Here is a tiny trained network, its code and every weight. The questions are about switching its units off for an input and a target symbol, where a switched-off unit gives its printed mean instead of its output.

import numpy as np


def w(rows, s, z=0):
    codes = np.array(rows[::2]) - 128.0
    scale = np.full(codes.shape[1], s)
    scale[-1] = z or s
    return codes * scale


def f(y):
    return np.maximum(y, 0)


def softmax(a):
    e = np.exp(a - a.max(-1, keepdims=True))
    return e / e.sum(-1, keepdims=True)


def log_softmax(a):
    a = a - a.max(-1, keepdims=True)
    return a - np.log(np.exp(a).sum(-1, keepdims=True))


def net(x, mask):
    ids = ['ΔΠΩαβγεζηθλμξστφ'.index(c) for c in x.split()]
    T = len(ids)
    res = E[ids] + P[:T]
    r = res
    for j in range(3):
        rows = slice(4 * j, 4 * j + 4)
        q, k, v = (r @ M[0][rows].T for M in (Q, K, V))
        z = softmax(np.where(np.tri(T) > 0, q @ k.T / 4**0.5, -1e9)) @ v
        o = O[0][rows]
        res = res + np.where(mask[j], z, o[:, -1]) @ o[:, :-1]
    y = f(res @ A[0][:, :-1].T + A[0][:, -1])
    res = res + np.where(mask[3:27], y, B[0][:, -1]) @ B[0][:, :-1]
    return log_softmax(res[-1] @ U[:, :-1].T + U[:, -1])


Q, K, V, O, A, B = {}, {}, {}, {}, {}, {}
E = w([
[70,213,201],'Δ',
[129,115,162],'Π',
[146,45,192],'Ω',
[239,212,155],'α',
[209,89,184],'β',
[237,114,116],'γ',
[162,76,68],'ε',
[179,82,162],'ζ',
[66,198,175],'η',
[39,150,153],'θ',
[62,194,174],'λ',
[210,248,139],'μ',
[203,142,90],'ξ',
[140,70,138],'σ',
[146,162,197],'τ',
[112,9,152],'φ',
],0.015)
P = w([
[144,255,78],'0',
[158,53,219],'1',
[165,32,209],'2',
[171,39,210],'3',
[174,33,204],'4',
[181,38,212],'5',
[183,44,209],'6',
[192,42,219],'7',
[191,47,215],'8',
[198,42,216],'9',
[198,48,218],'10',
[203,52,224],'11',
],0.01)
Q[0] = w([
[98,90,159],'h1',
[248,57,179],'h1',
[65,205,110],'h1',
[219,119,143],'h1',
[40,181,134],'h2',
[142,75,167],'h2',
[249,38,142],'h2',
[119,143,184],'h2',
[179,29,20],'h3',
[91,95,137],'h3',
[70,124,174],'h3',
[41,142,61],'h3',
],0.017)
K[0] = w([
[93,148,146],'h1',
[77,164,63],'h1',
[118,106,180],'h1',
[137,143,72],'h1',
[118,105,191],'h2',
[96,145,107],'h2',
[113,189,4],'h2',
[59,149,142],'h2',
[158,79,49],'h3',
[37,71,134],'h3',
[37,131,189],'h3',
[90,137,88],'h3',
],0.022)
V[0] = w([
[96,115,68],'h1',
[82,171,21],'h1',
[127,180,226],'h1',
[77,140,9],'h1',
[164,234,133],'h2',
[96,201,15],'h2',
[52,143,188],'h2',
[226,126,101],'h2',
[108,202,136],'h3',
[136,156,119],'h3',
[93,98,163],'h3',
[92,92,58],'h3',
],0.016)
O[0] = w([
[106,198,133,81],'h1',
[170,228,252,114],'h1',
[118,32,194,205],'h1',
[158,245,186,78],'h1',
[210,76,185,250],'h2',
[191,173,201,144],'h2',
[59,109,172,119],'h2',
[221,115,78,172],'h2',
[144,78,140,29],'h3',
[104,82,143,90],'h3',
[157,134,91,175],'h3',
[159,128,183,27],'h3',
],0.012,0.014)
A[0] = w([
[119,84,144,243],'n1',
[96,120,96,43],'n2',
[155,117,120,19],'n3',
[122,83,125,223],'n4',
[16,123,151,86],'n5',
[123,114,183,173],'n6',
[160,102,110,227],'n7',
[55,131,153,179],'n8',
[107,202,203,90],'n9',
[182,153,99,134],'n10',
[105,166,117,215],'n11',
[85,120,77,98],'n12',
[108,87,78,112],'n13',
[53,135,9,110],'n14',
[79,56,70,122],'n15',
[89,99,8,77],'n16',
[110,98,97,145],'n17',
[163,144,157,255],'n18',
[139,164,192,49],'n19',
[87,84,98,125],'n20',
[101,213,141,156],'n21',
[142,150,108,208],'n22',
[63,136,106,129],'n23',
[179,114,105,186],'n24',
],0.014,0.0077)
B[0] = w([
[79,151,97,209],'n1',
[94,61,141,155],'n2',
[123,135,186,155],'n3',
[72,155,100,208],'n4',
[197,107,173,156],'n5',
[90,168,192,181],'n6',
[104,113,107,213],'n7',
[100,95,166,145],'n8',
[134,179,45,175],'n9',
[143,96,127,171],'n10',
[186,105,248,130],'n11',
[92,91,190,175],'n12',
[140,176,139,210],'n13',
[87,120,144,210],'n14',
[168,165,88,254],'n15',
[132,152,180,239],'n16',
[149,153,95,187],'n17',
[87,100,142,204],'n18',
[179,150,118,187],'n19',
[153,181,147,202],'n20',
[2,139,145,137],'n21',
[116,89,75,137],'n22',
[200,79,137,151],'n23',
[108,104,126,211],'n24',
],0.0099,0.04)
U = w([
[77,129,176,81],'Δ',
[123,122,148,254],'Π',
[32,142,74,172],'Ω',
[106,69,151,83],'α',
[184,140,52,93],'β',
[184,103,115,124],'γ',
[169,184,100,44],'ε',
[75,54,72,158],'ζ',
[163,157,145,94],'η',
[102,163,133,55],'θ',
[156,158,144,111],'λ',
[172,126,157,75],'μ',
[213,154,119,72],'ξ',
[153,131,123,234],'σ',
[12,70,130,28],'τ',
[54,101,132,182],'φ',
],0.011,0.012)

Each question gives the input, a string of symbols that net reads in full, and the target symbol t.
The units are the heads (4 rows each of Q, K, V and O) and the neurons (one row each of A and B). Each row of codes is followed by its name. A weight is (code - 128) times the scale printed after its matrix; where a second scale follows, it is the last column's (O, A, B and U).
mask holds one flag per unit, heads first, then neurons. A switched-off unit (its flag False) gives its mean, the last column of its rows in O or B, instead of its output. The means were averaged over made-up inputs and are rounded, as every weight is.
A unit's drop is (log p(t) with every unit on - log p(t) with that unit switched off) / (log p(t) with every unit on - log p(t) with every unit switched off).
The circuit of an input: a set's keep is (log p(t) with only the set's units on - log p(t) with every unit switched off) / (log p(t) with every unit on - log p(t) with every unit switched off). Starting from the 12 units with the biggest drops (on a tie, the unit counted first), units are removed one at a time, each time the one whose removal leaves the highest keep (on an exact tie, the one counted first), for as long as the keep stays at least 0.8.
units of the circuit, in order: the units of the circuit, biggest drop first
unit that matters most: the unit with the biggest drop
top k neurons: the k neurons with the biggest drops, biggest first
which heads matter: for each layer, one digit per head in row order, 1 if its drop is at least 0.15 and else 0, layers parted by /
drop when u is switched off: that unit's drop, to one decimal
input θ μ ε ζ, target θ: which heads matter -> 110
input Δ φ λ θ ε β Ω θ ε, target Δ: top 2 neurons -> (n6; n15)
input α θ ζ Δ, target Δ: which heads matter -> 010
input β Ω ξ ε ζ σ, target β: units of the circuit, in order -> (h1; h2; n15)
input Ω ζ β Ω β Ω Ω μ α Π, target Ω: units of the circuit, in order -> (h2)
input ζ α Ω β ε, target ζ: which heads matter -> 001
input Ω ξ τ Ω β φ, target Ω: which heads matter -> 010
input ξ Ω β Ω Ω ζ, target ξ: which heads matter -> 110
input μ Π β Ω Ω Δ, target Δ: top 4 neurons -> (n14; n12; n5; n16)
input β ζ β, target β: units of the circuit, in order -> (h1; h2; n12)
input ζ β ζ ε Ω ζ β β θ, target Δ: top 3 neurons -> (n14; n16; n12)
input β λ Ω ζ ζ Π, target β: units of the circuit, in order -> (h1; h2; n15)
input α Ω Δ α, target α: which heads matter -> 010
input Δ β Ω Ω α Ω Δ Ω Ω, target Δ: unit that matters most -> n6
input ξ Ω Ω Ω ε ε β Ω γ, target ξ: top 2 neurons -> (n19; n9)
input ε ε ζ μ ζ ζ, target ε: top 2 neurons -> (n9; n19)
input φ ζ Ω Ω Ω σ ζ ε Ω Ω ε, target φ: drop when n15 is switched off -> 0.8
input Δ Δ Ω ζ η, target Δ: drop when n15 is switched off -> 0.3
input ζ Ω ε β Ω α, target ζ: drop when n20 is switched off -> 0.1
input ξ μ Ω λ ε Ω Ω Ω Ω β τ ζ, target ξ: units of the circuit, in order -> (h2)
input α Δ μ ζ ζ, target α: drop when h2 is switched off -> 0.9
input θ Ω Ω Π ζ Ω Ω ζ ζ η, target Δ: top 2 neurons -> (n8; n19)
